Here is a tiny trained network, its code and every weight. The questions are about switching its units off for an input and a class, where a switched-off unit gives its printed mean instead of its output.

import numpy as np


def w(rows, s, z=0):
    codes = np.array(rows[::2]) - 128.0
    scale = np.full(codes.shape[1], s)
    scale[-1] = z or s
    return codes * scale


def f(y):
    return np.maximum(y, 0)


def log_softmax(a):
    a = a - a.max(-1, keepdims=True)
    return a - np.log(np.exp(a).sum(-1, keepdims=True))


def net(x, mask):
    res = np.array(x, float).reshape(1, 2) / 4 @ E
    y = f(res @ A[0][:, :-1].T + A[0][:, -1])
    res = res + np.where(mask, y, B[0][:, -1]) @ B[0][:, :-1]
    return log_softmax(res[-1] @ U[:, :-1].T + U[:, -1])


A, B = {}, {}
E = w([
[149,74,122,93,80,190,178,230,114,219],'x0',
[250,59,198,35,157,118,116,144,170,46],'x1',
],0.013)
A[0] = w([
[165,100,172,106,174,97,178,107,130,118,251],'n0',
[178,2,174,82,78,219,162,241,140,160,88],'n1',
[178,107,214,56,170,120,125,126,163,98,153],'n2',
[167,88,208,74,161,102,101,125,158,114,114],'n3',
[188,65,172,57,119,128,95,134,162,66,90],'n4',
[124,156,161,121,200,94,103,79,161,33,114],'n5',
[146,167,207,120,171,79,37,106,176,83,103],'n6',
[104,151,118,136,159,95,97,108,128,95,74],'n7',
[195,80,182,71,143,140,116,137,192,92,90],'n8',
[136,153,132,174,131,68,66,71,155,53,98],'n9',
],0.0083,0.015)
B[0] = w([
[147,148,97,155,51,86,248,184,226,89,248],'n0',
[176,67,150,113,173,188,108,172,93,106,244],'n1',
[95,179,74,170,121,158,141,138,131,138,227],'n2',
[96,178,112,161,126,122,80,104,129,182,197],'n3',
[88,163,101,162,135,135,80,118,79,154,208],'n4',
[156,63,129,106,131,164,116,170,131,127,204],'n5',
[141,53,130,134,159,147,111,161,79,137,191],'n6',
[116,73,122,117,142,152,77,130,53,156,148],'n7',
[53,156,79,161,146,147,84,91,71,157,204],'n8',
[162,86,123,145,139,181,106,180,101,132,192],'n9',
],0.012,0.016)
U = w([
[43,191,108,151,121,131,89,116,90,183,124],'0',
[205,21,132,120,139,148,105,150,102,129,56],'1',
[157,170,118,138,73,99,204,141,251,101,255],'2',
[146,139,150,118,121,97,107,110,145,133,72],'3',
[160,136,163,108,136,84,111,111,124,132,84],'4',
[152,129,145,101,136,100,130,98,124,121,69],'5',
],0.017,0.0066)

Each question gives the input, the list of numbers given to net, and the class t.
The units are the neurons (one row each of A and B). Each row of codes is followed by its name. A weight is (code - 128) times the scale printed after its matrix; where a second scale follows, it is the last column's (A, B and U).
mask holds one flag per neuron, in row order. A switched-off neuron (its flag False) gives its mean, the last column of its row in B, instead of its output. The means were averaged over made-up inputs and are rounded, as every weight is.
A unit's drop is (log p(t) with every unit on - log p(t) with that unit switched off) / (log p(t) with every unit on - log p(t) with every unit switched off).
unit that matters most: the unit with the biggest drop
top k neurons: the k neurons with the biggest drops, biggest first
drop when u is switched off: that unit's drop, to one decimal
input [3,0], class 2: unit that matters most -> n6
input [4,-2], class 1: top 2 neurons -> [n0 n2]
input [6,-5], class 1: top 3 neurons -> [n0 n8 n2]
input [-1,-3], class 2: top 3 neurons -> [n8 n4 n3]
input [3,-3], class 2: top 3 neurons -> [n8 n4 n1]
input [-4,-3], class 1: top 3 neurons -> [n0 n8 n2]
input [-2,4], class 0: top 3 neurons -> [n8 n4 n3]
input [5,6], class 0: top 4 neurons -> [n8 n4 n2 n3]
input [3,4], class 0: drop when n8 is switched off -> 0.3
input [3,-1], class 2: drop when n5 is switched off -> 0.2
input [4,4], class 0: drop when n3 is switched off -> 0.2
input [-7,0], class 1: drop when n3 is switched off -> 0.0
